Here is a tiny trained network, its code and every weight. The questions are about switching its units off for an input and a class, where a switched-off unit gives its printed mean instead of its output.

import numpy as np


def w(rows, s, z=0):
    codes = np.array(rows[::2]) - 128.0
    scale = np.full(codes.shape[1], s)
    scale[-1] = z or s
    return codes * scale


def norm(h):
    return h / np.sqrt((h * h).mean(-1, keepdims=True) + 1e-5)


def f(y):
    return y / 2 * (1 + np.tanh(0.7978845608 * (y + 0.044715 * y**3)))


def log_softmax(a):
    a = a - a.max(-1, keepdims=True)
    return a - np.log(np.exp(a).sum(-1, keepdims=True))


def net(x, mask):
    res = np.array(x, float).reshape(1, 3) / 4 @ E
    u = 0
    for l in range(4):
        y = f(norm(res) @ A[l][:, :-1].T + A[l][:, -1])
        res = res + np.where(mask[u : u + 4], y, B[l][:, -1]) @ B[l][:, :-1]
        u += 4
    return log_softmax(norm(res)[-1] @ U[:, :-1].T + U[:, -1])


A, B = {}, {}
E = w([
[112,197,120,146,158,171,177,91,112,151,87,60],'x0',
[2,140,160,171,161,90,133,135,106,229,37,168],'x1',
[169,114,95,191,142,136,154,178,80,93,106,169],'x2',
],0.0097)
A[0] = w([
[101,174,144,69,165,160,25,119,124,210,157,98,57],'0.n1',
[110,154,92,169,118,124,113,245,61,172,197,254,254],'0.n2',
[207,230,80,152,58,239,154,102,96,81,194,136,213],'0.n3',
[118,138,163,212,125,142,140,110,77,184,27,182,250],'0.n4',
],0.006,0.0015)
B[0] = w([
[172,158,223,254,153,171,146,132,116,99,69,84,181],'0.n1',
[70,52,151,108,50,173,148,182,60,63,40,158,232],'0.n2',
[193,76,152,110,47,167,47,188,102,123,46,182,247],'0.n3',
[245,48,47,115,136,108,82,154,118,123,223,121,255],'0.n4',
],0.0092,0.0065)
A[1] = w([
[156,120,72,148,204,123,169,104,105,153,108,111,144],'1.n1',
[74,180,143,131,121,126,255,99,113,137,148,142,7],'1.n2',
[118,122,86,55,76,63,173,160,62,89,69,172,51],'1.n3',
[98,176,177,140,92,170,107,77,168,206,172,124,199],'1.n4',
],0.0076,0.0013)
B[1] = w([
[147,190,171,100,155,139,141,137,131,128,164,134,161],'1.n1',
[112,142,116,216,249,145,88,142,165,159,135,88,121],'1.n2',
[96,192,122,105,139,79,93,113,135,69,87,86,254],'1.n3',
[144,74,61,86,110,136,134,121,132,88,100,140,176],'1.n4',
],0.012,0.0056)
A[2] = w([
[157,127,99,89,129,123,66,104,117,254,160,116,127],'2.n1',
[179,92,111,105,62,144,157,108,146,85,192,93,113],'2.n2',
[183,154,207,58,43,149,126,166,152,73,56,147,171],'2.n3',
[120,127,145,44,114,129,124,113,141,49,55,82,252],'2.n4',
],0.0071,0.0014)
B[2] = w([
[135,120,117,106,61,161,134,80,131,155,134,205,143],'2.n1',
[29,126,72,186,111,200,139,131,108,179,125,50,170],'2.n2',
[106,116,76,88,129,41,136,142,131,127,111,248,246],'2.n3',
[123,136,130,148,221,23,67,192,92,31,158,148,210],'2.n4',
],0.011,0.013)
A[3] = w([
[129,67,138,165,3,136,194,108,96,168,116,138,113],'3.n1',
[97,215,130,56,182,97,177,64,5,151,198,145,18],'3.n2',
[190,108,247,181,35,173,78,135,99,124,183,154,129],'3.n3',
[201,209,35,84,111,209,217,146,104,198,107,115,2],'3.n4',
],0.0056,0.00058)
B[3] = w([
[112,58,184,175,165,172,199,9,248,203,140,72,140],'3.n1',
[209,185,35,2,228,152,9,116,211,205,232,85,135],'3.n2',
[47,22,148,150,141,54,144,52,121,135,64,128,134],'3.n3',
[141,238,52,16,113,191,98,124,88,185,142,56,254],'3.n4',
],0.0076,0.0016)
U = w([
[108,66,182,173,97,140,173,71,171,174,108,119,132],'0',
[74,156,114,148,95,131,141,126,179,136,173,136,95],'1',
[108,178,208,158,83,165,254,176,192,107,200,109,6],'2',
[73,150,146,161,139,153,147,143,146,97,154,115,96],'3',
[138,162,116,138,96,163,168,173,104,103,150,47,112],'4',
[165,183,89,69,129,175,111,87,128,190,146,104,139],'5',
[132,83,115,117,97,78,95,167,95,71,76,191,151],'6',
[143,177,187,188,187,120,148,97,170,86,100,44,119],'7',
],0.016,0.014)

Each question gives the input, the list of numbers given to net, and the class t.
The units are the neurons (one row each of A and B). Each row of codes is followed by its name. A weight is (code - 128) times the scale printed after its matrix; where a second scale follows, it is the last column's (A, B and U).
mask holds one flag per neuron, layer by layer. A switched-off neuron (its flag False) gives its mean, the last column of its row in B, instead of its output. The means were averaged over made-up inputs and are rounded, as every weight is.
A unit's drop is (log p(t) with every unit on - log p(t) with that unit switched off) / (log p(t) with every unit on - log p(t) with every unit switched off).
The circuit of an input: a set's keep is (log p(t) with only the set's units on - log p(t) with every unit switched off) / (log p(t) with every unit on - log p(t) with every unit switched off). Starting from the 12 units with the biggest drops (on a tie, the unit counted first), units are removed one at a time, each time the one whose removal leaves the highest keep (on an exact tie, the one counted first), for as long as the keep stays at least 0.8.
circuit, biggest first: the units of the circuit, biggest drop first
most important unit: the unit with the biggest drop
top k neurons: the k neurons with the biggest drops, biggest first
top k neurons in layer l: the k neurons of layer l with the biggest drops, biggest first
drop of u: that unit's drop, to one decimal
input [8,1,-5], class 7: circuit, biggest first -> 0.n3; 2.n3
input [3,4,-6], class 7: circuit, biggest first -> 0.n3; 2.n3
input [4,0,-3], class 7: circuit, biggest first -> 0.n3; 0.n2; 2.n3
input [4,8,-8], class 5: top 4 neurons -> 0.n2; 0.n3; 0.n4; 1.n1
input [3,6,-5], class 5: top 4 neurons -> 0.n2; 0.n3; 0.n4; 1.n1
input [-6,7,-5], class 0: top neuron in layer 3 -> 3.n1
input [3,7,-2], class 5: top 3 neurons -> 0.n3; 1.n1; 0.n2
input [4,6,6], class 5: top 2 neurons in layer 2 -> 2.n4; 2.n3
input [7,1,-6], class 7: top 2 neurons -> 0.n3; 0.n1
input [8,4,-8], class 7: top 2 neurons -> 0.n1; 2.n3
input [-1,5,-1], class 0: top 2 neurons in layer 2 -> 2.n4; 2.n3
input [-4,5,-5], class 0: top 2 neurons -> 1.n3; 2.n4
input [0,6,-3], class 0: top 2 neurons -> 2.n4; 2.n3
input [2,6,-1], class 5: most important unit -> 0.n3
input [0,8,-2], class 0: top 2 neurons in layer 2 -> 2.n4; 2.n3
input [6,8,-5], class 5: top 2 neurons in layer 0 -> 0.n4; 0.n3
input [5,6,1], class 5: drop of 0.n3 -> 0.0
input [1,7,-8], class 0: drop of 2.n3 -> 0.7
input [8,8,-8], class 5: drop of 2.n4 -> 0.1
input [6,7,-5], class 5: top neuron -> 0.n4
